Below is a small trained network, with its code and all its weights. Each question gives an input and a target symbol and asks what happens when units are switched off, that is, made to give their printed mean instead of their output.

import numpy as np


def w(rows, s, z=0):
    codes = np.array(rows[::2]) - 128.0
    scale = np.full(codes.shape[1], s)
    scale[-1] = z or s
    return codes * scale


def f(y):
    return np.maximum(y, 0)


def softmax(a):
    e = np.exp(a - a.max(-1, keepdims=True))
    return e / e.sum(-1, keepdims=True)


def log_softmax(a):
    a = a - a.max(-1, keepdims=True)
    return a - np.log(np.exp(a).sum(-1, keepdims=True))


def net(x, mask):
    ids = ['ΞΠΦαζητψ'.index(c) for c in x.split()]
    T = len(ids)
    res = E[ids] + P[:T]
    r = res
    for j in range(3):
        rows = slice(3 * j, 3 * j + 3)
        q, k, v = (r @ M[0][rows].T for M in (Q, K, V))
        z = softmax(np.where(np.tri(T) > 0, q @ k.T / 3**0.5, -1e9)) @ v
        o = O[0][rows]
        res = res + np.where(mask[j], z, o[:, -1]) @ o[:, :-1]
    y = f(res @ A[0][:, :-1].T + A[0][:, -1])
    res = res + np.where(mask[3:15], y, B[0][:, -1]) @ B[0][:, :-1]
    return log_softmax(res[-1] @ U[:, :-1].T + U[:, -1])


Q, K, V, O, A, B = {}, {}, {}, {}, {}, {}
E = w([
[68,96,124],'Ξ',
[110,154,55],'Π',
[199,113,138],'Φ',
[38,102,12],'α',
[217,197,208],'ζ',
[189,156,49],'η',
[137,200,173],'τ',
[254,72,23],'ψ',
],0.01)
P = w([
[82,229,89],'0',
[196,80,124],'1',
[188,129,8],'2',
[91,141,170],'3',
[198,1,143],'4',
[193,145,19],'5',
[104,150,165],'6',
],0.016)
Q[0] = w([
[81,39,131],'h0',
[107,195,103],'h0',
[166,130,35],'h0',
[191,144,109],'h1',
[78,128,193],'h1',
[96,7,102],'h1',
[131,165,122],'h2',
[177,85,58],'h2',
[150,188,107],'h2',
],0.013)
K[0] = w([
[180,84,92],'h0',
[172,230,206],'h0',
[143,179,81],'h0',
[233,130,136],'h1',
[149,7,157],'h1',
[163,130,177],'h1',
[145,184,186],'h2',
[123,173,73],'h2',
[93,205,178],'h2',
],0.013)
V[0] = w([
[187,21,192],'h0',
[59,124,168],'h0',
[113,254,130],'h0',
[123,91,163],'h1',
[174,181,169],'h1',
[224,142,95],'h1',
[205,144,183],'h2',
[6,188,191],'h2',
[25,55,107],'h2',
],0.01)
O[0] = w([
[96,198,103,2],'h0',
[166,127,85,31],'h0',
[105,92,108,193],'h0',
[133,120,123,52],'h1',
[110,169,109,141],'h1',
[86,138,65,221],'h1',
[58,122,66,86],'h2',
[108,165,172,43],'h2',
[254,166,173,63],'h2',
],0.0099,0.0085)
A[0] = w([
[80,178,158,117],'n0',
[39,122,125,103],'n1',
[88,226,135,68],'n2',
[101,196,154,105],'n3',
[142,101,118,253],'n4',
[144,176,255,64],'n5',
[127,150,189,202],'n6',
[163,113,190,234],'n7',
[55,193,167,185],'n8',
[158,168,84,221],'n9',
[78,187,195,110],'n10',
[188,177,82,128],'n11',
],0.016,0.0053)
B[0] = w([
[181,69,146,142],'n0',
[229,181,148,211],'n1',
[3,51,74,138],'n2',
[155,32,96,133],'n3',
[134,184,157,249],'n4',
[156,73,203,144],'n5',
[119,42,118,140],'n6',
[94,239,35,179],'n7',
[192,127,186,159],'n8',
[30,216,189,181],'n9',
[3,59,151,138],'n10',
[59,105,244,166],'n11',
],0.0071,0.012)
U = w([
[151,171,152,131],'Ξ',
[146,131,73,191],'Π',
[98,123,125,169],'Φ',
[226,92,139,132],'α',
[75,130,106,193],'ζ',
[131,37,132,107],'η',
[100,118,182,121],'τ',
[177,4,105,2],'ψ',
],0.015,0.003)

Each question gives the input, a string of symbols that net reads in full, and the target symbol t.
The units are the heads (3 rows each of Q, K, V and O) and the neurons (one row each of A and B). Each row of codes is followed by its name. A weight is (code - 128) times the scale printed after its matrix; where a second scale follows, it is the last column's (O, A, B and U).
mask holds one flag per unit, heads first, then neurons. A switched-off unit (its flag False) gives its mean, the last column of its rows in O or B, instead of its output. The means were averaged over made-up inputs and are rounded, as every weight is.
A unit's drop is (log p(t) with every unit on - log p(t) with that unit switched off) / (log p(t) with every unit on - log p(t) with every unit switched off).
The circuit of an input: a set's keep is (log p(t) with only the set's units on - log p(t) with every unit switched off) / (log p(t) with every unit on - log p(t) with every unit switched off). Starting from the 12 units with the biggest drops (on a tie, the unit counted first), units are removed one at a time, each time the one whose removal leaves the highest keep (on an exact tie, the one counted first), for as long as the keep stays at least 0.8.
units of the circuit, in order: the units of the circuit, biggest drop first
unit that matters most: the unit with the biggest drop
top k neurons: the k neurons with the biggest drops, biggest first
heads that matter: for each layer, one digit per head in row order, 1 if its drop is at least 0.15 and else 0, layers parted by /
input Ξ ψ ψ α τ Φ, target τ: unit that matters most : n11
input Ξ ζ ψ Φ ψ Π, target τ: heads that matter : 001
input α ψ ψ, target Ξ: units of the circuit, in order : h2, n9
input α τ Π, target Ξ: units of the circuit, in order : h2, n9
input ζ ζ ψ ψ, target Π: units of the circuit, in order : h2, n1, n11, h1
input τ Π η ζ, target η: top 2 neurons : n10, n2
input ψ ψ ψ α τ Φ, target ζ: heads that matter : 010
input ψ α α ψ ψ ψ, target ζ: units of the circuit, in order : n9, n1
input ψ Ξ η, target ζ: heads that matter : 000
input Ξ τ ζ Π η, target ζ: heads that matter : 100
input η Π Ξ, target ψ: heads that matter : 100
input α Ξ α ψ Ξ, target α: heads that matter : 001
input α η Π ψ η α, target Ξ: heads that matter : 001
input Π ψ ζ ψ α, target ζ: units of the circuit, in order : h0
input η η α ψ η Φ, target ψ: top 2 neurons : n7, n1
input α ψ ψ τ α Π, target Ξ: top 2 neurons : n7, n9
input Φ η τ ψ, target Π: units of the circuit, in order : h2, n11, n1, h1
input ζ α τ τ α, target τ: heads that matter : 101
input η ψ ζ, target ψ: heads that matter : 100
input ζ ψ α ζ Π, target α: units of the circuit, in order : h2
input η ζ ψ η, target Π: units of the circuit, in order : n1, h2, n11, n9
input α ψ Φ, target Ξ: units of the circuit, in order : h2, n7
